Below is a small trained network, with its code and all its weights. Each question gives an input and a class and asks what happens when units are switched off, that is, made to give their printed mean instead of their output.

import numpy as np


def w(rows, s, z=0):
    codes = np.array(rows[::2]) - 128.0
    scale = np.full(codes.shape[1], s)
    scale[-1] = z or s
    return codes * scale


def f(y):
    return y / 2 * (1 + np.tanh(0.7978845608 * (y + 0.044715 * y**3)))


def log_softmax(a):
    a = a - a.max(-1, keepdims=True)
    return a - np.log(np.exp(a).sum(-1, keepdims=True))


def net(x, mask):
    res = np.array(x, float).reshape(1, 5) / 4 @ E
    y = f(res @ A[0][:, :-1].T + A[0][:, -1])
    res = res + np.where(mask, y, B[0][:, -1]) @ B[0][:, :-1]
    return log_softmax(res[-1] @ U[:, :-1].T + U[:, -1])


A, B = {}, {}
E = w([
[94,93,194,76,127,74,157],'x0',
[112,227,170,111,73,148,110],'x1',
[93,169,63,125,171,121,79],'x2',
[9,84,168,143,168,131,101],'x3',
[82,130,98,121,81,40,129],'x4',
],0.011)
A[0] = w([
[158,60,67,160,146,188,45,88],'N0',
[127,171,113,56,19,173,113,102],'N1',
[178,126,81,158,15,74,91,176],'N2',
[131,145,218,70,55,95,230,109],'N3',
[255,94,118,88,199,232,149,163],'N4',
[85,145,81,111,127,47,120,188],'N5',
[76,189,162,107,158,194,30,185],'N6',
[151,224,118,68,67,161,106,140],'N7',
[95,92,203,117,32,123,166,133],'N8',
[167,158,90,99,113,56,128,187],'N9',
[82,171,204,195,150,220,50,194],'N10',
[163,209,152,136,89,95,92,93],'N11',
[90,142,106,76,155,71,110,253],'N12',
[124,208,95,73,69,122,160,94],'N13',
[184,124,247,95,110,134,203,156],'N14',
],0.0077,0.0056)
B[0] = w([
[161,110,120,70,92,180,198,160],'N0',
[137,165,207,63,4,91,74,186],'N1',
[106,122,124,207,212,52,140,206],'N2',
[177,67,145,65,23,170,125,242],'N3',
[101,55,1,43,208,196,144,255],'N4',
[21,123,69,121,136,173,80,206],'N5',
[61,185,78,176,185,90,106,221],'N6',
[169,209,95,120,108,116,18,219],'N7',
[150,55,93,136,53,126,181,219],'N8',
[76,156,123,168,179,109,87,193],'N9',
[16,186,97,129,250,83,69,230],'N10',
[170,157,233,151,93,110,73,173],'N11',
[98,150,67,96,178,130,141,224],'N12',
[107,128,214,142,88,60,36,177],'N13',
[143,80,84,109,40,207,153,250],'N14',
],0.0063,0.0082)
U = w([
[184,98,254,180,69,81,110,8],'0',
[122,185,150,105,118,128,42,51],'1',
[85,118,74,188,201,97,124,254],'2',
[123,6,59,54,100,205,179,140],'3',
],0.0085,0.0034)

Each question gives the input, the list of numbers given to net, and the class t.
The units are the neurons (one row each of A and B). Each row of codes is followed by its name. A weight is (code - 128) times the scale printed after its matrix; where a second scale follows, it is the last column's (A, B and U).
mask holds one flag per neuron, in row order. A switched-off neuron (its flag False) gives its mean, the last column of its row in B, instead of its output. The means were averaged over made-up inputs and are rounded, as every weight is.
A unit's drop is (log p(t) with every unit on - log p(t) with that unit switched off) / (log p(t) with every unit on - log p(t) with every unit switched off).
The circuit of an input: a set's keep is (log p(t) with only the set's units on - log p(t) with every unit switched off) / (log p(t) with every unit on - log p(t) with every unit switched off). Starting from the 12 units with the biggest drops (on a tie, the unit counted first), units are removed one at a time, each time the one whose removal leaves the highest keep (on an exact tie, the one counted first), for as long as the keep stays at least 0.8.
circuit, biggest first: the units of the circuit, biggest drop first
k most important neurons: the k neurons with the biggest drops, biggest first
drop of u: that unit's drop, to one decimal
input [-8,6,-5,7,-5], class 2: circuit, biggest first => [N10]
input [8,3,3,5,-7], class 2: circuit, biggest first => [N10; N6]
input [-6,3,2,-1,-8], class 2: circuit, biggest first => [N10; N6]
input [-8,-7,-8,-4,6], class 2: 2 most important neurons => [N2; N3]
input [7,8,-5,5,-1], class 3: 2 most important neurons => [N14; N8]
input [1,-2,-4,-4,5], class 0: 3 most important neurons => [N4; N2; N10]
input [-7,4,3,-1,-8], class 2: 4 most important neurons => [N4; N10; N6; N3]
input [-7,6,-6,8,-3], class 2: 2 most important neurons => [N10; N6]
input [-1,-2,0,-8,7], class 2: 2 most important neurons => [N2; N9]
input [-5,8,1,8,-1], class 2: drop of N10 => 0.6
input [-6,2,-6,-7,8], class 0: drop of N1 => 0.0
input [-3,-8,1,-6,5], class 2: drop of N2 => 0.4
input [-1,7,-2,-8,4], class 0: drop of N11 => 0.1
